Below are the code and all the weights of a small trained network. Each question names an input and a class and asks about switching units off, where a switched-off unit gives its printed mean instead of its output.

import numpy as np


def w(rows, s, z=0):
    codes = np.array(rows[::2]) - 128.0
    scale = np.full(codes.shape[1], s)
    scale[-1] = z or s
    return codes * scale


def norm(h):
    return h / np.sqrt((h * h).mean(-1, keepdims=True) + 1e-5)


def f(y):
    return np.maximum(y, 0)


def log_softmax(a):
    a = a - a.max(-1, keepdims=True)
    return a - np.log(np.exp(a).sum(-1, keepdims=True))


def net(x, mask):
    res = np.array(x, float).reshape(1, 7) / 4 @ E
    u = 0
    for l in range(2):
        y = f(norm(res) @ A[l][:, :-1].T + A[l][:, -1])
        res = res + np.where(mask[u : u + 7], y, B[l][:, -1]) @ B[l][:, :-1]
        u += 7
    return log_softmax(norm(res)[-1] @ U[:, :-1].T + U[:, -1])


A, B = {}, {}
E = w([
[208,132,85,46],'x0',
[172,87,24,193],'x1',
[141,104,145,134],'x2',
[90,9,84,45],'x3',
[140,112,144,129],'x4',
[117,146,112,124],'x5',
[122,135,120,126],'x6',
],0.012)
A[0] = w([
[250,192,122,158,56],'0.n1',
[160,144,73,170,177],'0.n2',
[167,123,115,72,64],'0.n3',
[144,189,160,222,126],'0.n4',
[163,185,195,57,1],'0.n5',
[96,114,187,89,145],'0.n6',
[135,152,84,122,179],'0.n7',
],0.019,0.0057)
B[0] = w([
[15,113,7,40,228],'0.n1',
[115,33,63,58,208],'0.n2',
[150,156,207,93,167],'0.n3',
[236,139,195,105,244],'0.n4',
[242,38,159,214,196],'0.n5',
[51,211,112,83,196],'0.n6',
[137,64,186,129,171],'0.n7',
],0.016,0.011)
A[1] = w([
[111,84,51,179,127],'1.n1',
[157,157,45,208,38],'1.n2',
[152,203,7,156,161],'1.n3',
[162,142,76,28,97],'1.n4',
[51,53,101,244,48],'1.n5',
[144,143,86,165,7],'1.n6',
[42,144,138,172,229],'1.n7',
],0.018,0.0022)
B[1] = w([
[168,198,179,157,177],'1.n1',
[79,76,61,72,129],'1.n2',
[5,11,186,101,141],'1.n3',
[137,180,137,237,245],'1.n4',
[125,232,244,88,159],'1.n5',
[97,114,104,82,128],'1.n6',
[113,71,67,93,163],'1.n7',
],0.018,0.012)
U = w([
[150,161,195,169,98],'0',
[245,37,64,252,75],'1',
[44,56,43,109,248],'2',
],0.014,0.0016)

Each question gives the input, the list of numbers given to net, and the class t.
The units are the neurons (one row each of A and B). Each row of codes is followed by its name. A weight is (code - 128) times the scale printed after its matrix; where a second scale follows, it is the last column's (A, B and U).
mask holds one flag per neuron, layer by layer. A switched-off neuron (its flag False) gives its mean, the last column of its row in B, instead of its output. The means were averaged over made-up inputs and are rounded, as every weight is.
A unit's drop is (log p(t) with every unit on - log p(t) with that unit switched off) / (log p(t) with every unit on - log p(t) with every unit switched off).
The circuit of an input: a set's keep is (log p(t) with only the set's units on - log p(t) with every unit switched off) / (log p(t) with every unit on - log p(t) with every unit switched off). Starting from the 12 units with the biggest drops (on a tie, the unit counted first), units are removed one at a time, each time the one whose removal leaves the highest keep (on an exact tie, the one counted first), for as long as the keep stays at least 0.8.
units of the circuit, in order: the units of the circuit, biggest drop first
most important unit: the unit with the biggest drop
top k neurons: the k neurons with the biggest drops, biggest first
top k neurons in layer l: the k neurons of layer l with the biggest drops, biggest first
drop of u: that unit's drop, to one decimal
input [6,-6,-7,-3,-1,-1,-5], class 1: units of the circuit, in order : [0.n5]
input [-5,1,-2,4,-7,-5,1], class 0: top 3 neurons in layer 0 : [0.n4, 0.n1, 0.n3]
input [-3,-6,6,2,-3,-4,-5], class 2: top 3 neurons : [0.n4, 0.n6, 1.n7]
input [-8,1,-3,4,-8,-1,-4], class 0: top 2 neurons in layer 0 : [0.n1, 0.n4]
input [2,2,4,-7,6,-7,1], class 2: top 3 neurons : [0.n1, 0.n5, 1.n3]
input [-1,1,6,-8,-5,4,1], class 1: top 3 neurons : [0.n4, 0.n6, 1.n4]
input [8,-1,-6,-8,6,5,-6], class 1: top 3 neurons : [0.n5, 1.n4, 0.n6]
input [-1,2,-2,8,7,-4,-5], class 0: top 3 neurons : [0.n1, 0.n4, 0.n2]
input [-8,-3,-1,1,-6,-8,5], class 2: top 2 neurons : [1.n7, 1.n4]
input [4,-1,-4,-7,-1,-5,1], class 1: top 2 neurons : [0.n5, 0.n4]
input [-2,4,-5,6,6,2,-6], class 0: top 2 neurons : [0.n4, 1.n5]
input [-2,5,-5,1,-8,1,-6], class 0: units of the circuit, in order : [1.n5, 0.n4]
input [0,3,-1,7,6,-8,7], class 0: top 2 neurons : [0.n4, 0.n2]
input [-5,7,-6,6,7,-7,-2], class 0: most important unit : 1.n5
input [7,-4,6,-6,6,-2,6], class 1: top 2 neurons in layer 0 : [0.n5, 0.n1]
input [2,-8,-8,-8,-2,8,8], class 1: top 3 neurons in layer 0 : [0.n5, 0.n4, 0.n3]
input [-4,4,-8,6,-7,5,-3], class 0: top 2 neurons : [1.n5, 0.n1]
input [8,2,-8,-8,-5,2,3], class 2: top 2 neurons : [0.n1, 1.n3]
input [7,-5,2,-4,-2,6,7], class 1: drop of 0.n5 : 1.0
input [-6,7,-8,4,-4,5,-3], class 0: units of the circuit, in order : [1.n5]
input [2,6,1,-3,-5,7,-8], class 2: drop of 0.n5 : 0.1
